Here is a tiny trained network, its code and every weight. The questions are about switching its units off for an input and a target symbol, where a switched-off unit gives its printed mean instead of its output.

import numpy as np


def w(rows, s, z=0):
    codes = np.array(rows[::2]) - 128.0
    scale = np.full(codes.shape[1], s)
    scale[-1] = z or s
    return codes * scale


def norm(h):
    return h / np.sqrt((h * h).mean(-1, keepdims=True) + 1e-5)


def softmax(a):
    e = np.exp(a - a.max(-1, keepdims=True))
    return e / e.sum(-1, keepdims=True)


def log_softmax(a):
    a = a - a.max(-1, keepdims=True)
    return a - np.log(np.exp(a).sum(-1, keepdims=True))


def net(x, mask):
    ids = ['αβεζθλξστψω'.index(c) for c in x.split()]
    T = len(ids)
    res = E[ids] + P[:T]
    u = 0
    for l in range(3):
        r = norm(res)
        for j in range(2):
            rows = slice(3 * j, 3 * j + 3)
            q, k, v = (r @ M[l][rows].T for M in (Q, K, V))
            z = softmax(np.where(np.tri(T) > 0, q @ k.T / 3**0.5, -1e9)) @ v
            o = O[l][rows]
            res = res + np.where(mask[u + j], z, o[:, -1]) @ o[:, :-1]
        u += 2
    return log_softmax(norm(res)[-1] @ U[:, :-1].T + U[:, -1])


Q, K, V, O = {}, {}, {}, {}
E = w([
[92,138,52,195,99,130,38],'α',
[105,147,169,100,108,155,36],'β',
[151,108,205,165,139,91,7],'ε',
[235,84,133,181,98,148,122],'ζ',
[169,130,55,152,241,126,93],'θ',
[129,153,22,151,116,91,178],'λ',
[184,112,128,61,140,135,120],'ξ',
[183,76,84,139,70,128,116],'σ',
[106,78,130,158,103,120,76],'τ',
[166,103,124,179,85,73,196],'ψ',
[177,94,209,114,145,72,79],'ω',
],0.019)
P = w([
[92,125,160,177,107,3,137],'0',
[111,109,160,149,100,13,93],'1',
[107,98,152,164,108,49,112],'2',
[133,102,137,143,113,53,96],'3',
[133,92,137,135,136,63,103],'4',
[105,87,133,142,142,92,115],'5',
[123,98,141,120,139,98,106],'6',
[96,100,130,129,153,119,111],'7',
[115,96,138,93,165,120,107],'8',
[99,103,129,103,171,142,117],'9',
[120,99,123,93,182,151,120],'10',
[118,91,121,81,203,168,119],'11',
[109,96,130,80,207,151,119],'12',
[140,107,101,84,227,131,129],'13',
],0.0069)
Q[0] = w([
[154,38,164,179,43,149,40],'0.h1',
[145,25,28,124,104,93,23],'0.h1',
[237,38,61,25,173,165,155],'0.h1',
[195,145,181,122,202,127,87],'0.h2',
[72,153,79,85,94,229,254],'0.h2',
[173,214,236,167,168,133,95],'0.h2',
],0.0062)
K[0] = w([
[135,178,53,126,131,192,121],'0.h1',
[217,30,72,75,159,207,62],'0.h1',
[194,143,78,123,161,107,156],'0.h1',
[154,148,174,119,216,150,94],'0.h2',
[117,133,81,168,152,1,176],'0.h2',
[146,240,155,32,140,88,110],'0.h2',
],0.0086)
V[0] = w([
[172,148,92,97,105,110,254],'0.h1',
[134,138,150,201,99,153,184],'0.h1',
[170,241,156,126,146,141,149],'0.h1',
[103,156,108,131,171,66,182],'0.h2',
[134,146,84,79,116,141,167],'0.h2',
[99,38,36,132,57,41,195],'0.h2',
],0.0073)
O[0] = w([
[113,185,178,131,76,134,134,35],'0.h1',
[116,136,72,166,135,146,106,82],'0.h1',
[18,205,138,210,254,178,166,1],'0.h1',
[112,167,142,161,118,86,90,46],'0.h2',
[139,170,103,153,92,204,130,16],'0.h2',
[186,132,139,51,143,77,121,205],'0.h2',
],0.0074,0.0051)
Q[1] = w([
[186,53,101,64,126,78,52],'1.h1',
[76,230,164,152,125,226,181],'1.h1',
[144,58,102,134,174,136,143],'1.h1',
[135,119,99,155,141,75,89],'1.h2',
[134,120,106,64,78,88,80],'1.h2',
[245,76,106,125,171,148,72],'1.h2',
],0.011)
K[1] = w([
[135,153,133,138,152,254,126],'1.h1',
[62,173,106,168,76,41,121],'1.h1',
[151,173,93,110,170,149,163],'1.h1',
[141,136,140,97,162,177,197],'1.h2',
[128,120,127,135,150,196,121],'1.h2',
[86,159,67,71,129,194,115],'1.h2',
],0.012)
V[1] = w([
[145,99,231,80,119,142,142],'1.h1',
[87,133,137,149,172,145,52],'1.h1',
[183,85,170,245,78,151,130],'1.h1',
[193,148,73,159,163,117,160],'1.h2',
[155,97,210,185,170,170,89],'1.h2',
[182,147,134,139,178,112,178],'1.h2',
],0.011)
O[1] = w([
[84,183,149,117,119,166,118,253],'1.h1',
[81,130,127,156,156,59,134,83],'1.h1',
[114,68,118,205,120,172,173,240],'1.h1',
[136,67,121,110,190,152,89,134],'1.h2',
[250,181,129,141,130,102,127,117],'1.h2',
[195,75,155,74,210,201,208,93],'1.h2',
],0.013,0.0057)
Q[2] = w([
[79,99,190,180,116,65,138],'2.h1',
[174,41,158,90,148,94,58],'2.h1',
[70,78,72,91,133,101,132],'2.h1',
[147,63,179,49,79,1,88],'2.h2',
[84,106,165,142,112,106,113],'2.h2',
[132,232,149,85,183,86,128],'2.h2',
],0.0084)
K[2] = w([
[208,68,28,239,111,114,211],'2.h1',
[145,128,100,101,254,160,82],'2.h1',
[139,6,238,236,188,177,54],'2.h1',
[180,133,77,61,88,124,192],'2.h2',
[67,171,36,65,103,25,168],'2.h2',
[110,154,174,117,164,94,138],'2.h2',
],0.0071)
V[2] = w([
[153,96,253,116,44,105,132],'2.h1',
[113,132,232,130,153,138,43],'2.h1',
[146,187,87,95,143,137,80],'2.h1',
[115,89,175,162,110,147,122],'2.h2',
[182,140,141,75,80,119,131],'2.h2',
[162,113,144,87,92,28,241],'2.h2',
],0.011)
O[2] = w([
[36,75,210,157,97,185,125,255],'2.h1',
[117,88,249,147,201,116,7,181],'2.h1',
[73,63,95,31,180,190,1,84],'2.h1',
[211,100,206,118,111,171,131,173],'2.h2',
[215,230,58,108,120,102,165,212],'2.h2',
[88,231,151,51,211,101,215,213],'2.h2',
],0.0072,0.0055)
U = w([
[93,72,1,138,90,103,48,80],'α',
[107,197,80,196,107,68,105,121],'β',
[126,117,165,192,165,91,100,127],'ε',
[177,111,89,178,113,194,143,208],'ζ',
[197,99,69,126,195,71,111,40],'θ',
[24,105,31,90,143,153,185,254],'λ',
[158,191,124,77,123,209,86,111],'ξ',
[180,93,80,59,31,120,133,20],'σ',
[119,61,121,94,67,69,120,185],'τ',
[131,143,148,103,122,108,229,102],'ψ',
[128,134,202,149,156,101,158,107],'ω',
],0.011,0.0059)

Each question gives the input, a string of symbols that net reads in full, and the target symbol t.
The units are the heads (3 rows each of Q, K, V and O). Each row of codes is followed by its name. A weight is (code - 128) times the scale printed after its matrix; where a second scale follows, it is the last column's (O and U).
mask holds one flag per head, layer by layer. A switched-off head (its flag False) gives its mean, the last column of its rows in O, instead of its output. The means were averaged over made-up inputs and are rounded, as every weight is.
A unit's drop is (log p(t) with every unit on - log p(t) with that unit switched off) / (log p(t) with every unit on - log p(t) with every unit switched off).
The circuit of an input: a set's keep is (log p(t) with only the set's units on - log p(t) with every unit switched off) / (log p(t) with every unit on - log p(t) with every unit switched off). Starting from all 6 units, units are removed one at a time, each time the one whose removal leaves the highest keep (on an exact tie, the one counted first), for as long as the keep stays at least 0.8.
units of the circuit, in order: the units of the circuit, biggest drop first
most important unit: the unit with the biggest drop
heads that matter: for each layer, one digit per head in row order, 1 if its drop is at least 0.15 and else 0, layers parted by /
drop when u is switched off: that unit's drop, to one decimal
input τ α τ λ α β ψ ω, target β: units of the circuit, in order => 1.h2, 0.h2
input τ α τ α ξ α ε, target ξ: units of the circuit, in order => 1.h1
input σ θ ψ θ τ β α τ, target β: units of the circuit, in order => 0.h2, 1.h2
input τ ε τ λ τ τ τ ξ τ τ λ β σ σ, target β: heads that matter => 01 / 01 / 00
input τ τ β ζ ω α τ τ θ λ, target θ: heads that matter => 00 / 01 / 00
input τ τ τ λ λ ω, target λ: heads that matter => 00 / 00 / 01
input θ ζ ξ, target ξ: units of the circuit, in order => 1.h1, 0.h2
input λ λ τ, target λ: heads that matter => 00 / 10 / 01
input ω ε τ ξ ζ α σ τ λ, target ζ: units of the circuit, in order => 1.h1, 2.h2
input θ σ β α ψ λ σ ζ ω, target ζ: units of the circuit, in order => 1.h1, 0.h2
input ζ θ α α τ β λ θ σ ξ τ α, target ξ: heads that matter => 10 / 10 / 00
input ζ τ τ ξ α ψ τ α, target ξ: heads that matter => 00 / 10 / 00
input ε τ λ λ τ τ λ λ τ, target λ: heads that matter => 00 / 01 / 01
input α ξ τ ω, target ξ: heads that matter => 00 / 10 / 00
input τ ξ σ ω, target ξ: most important unit => 1.h1
input β ε λ α τ α τ λ β τ θ λ λ τ, target θ: heads that matter => 00 / 00 / 10
input ε ζ τ σ λ τ ω τ ζ ζ ω θ α, target θ: units of the circuit, in order => 1.h2, 1.h1
input ε τ τ ζ λ β λ λ τ ω, target λ: units of the circuit, in order => 0.h2, 2.h2
input ζ ω ε α, target ζ: heads that matter => 00 / 10 / 00
input ε β ω, target β: units of the circuit, in order => 1.h2
input ω β λ, target β: units of the circuit, in order => 0.h2, 1.h2
input α ε ε ψ λ α θ ε λ λ α ξ ψ, target ξ: drop when 2.h1 is switched off => 0.1
input τ σ α τ τ ε α ζ τ ε, target ζ: drop when 1.h2 is switched off => -0.1
input ψ ε σ τ ψ τ θ ω, target θ: drop when 0.h2 is switched off => 0.0
input τ τ ξ ε ε α τ β ζ β α, target β: drop when 0.h2 is switched off => 0.6
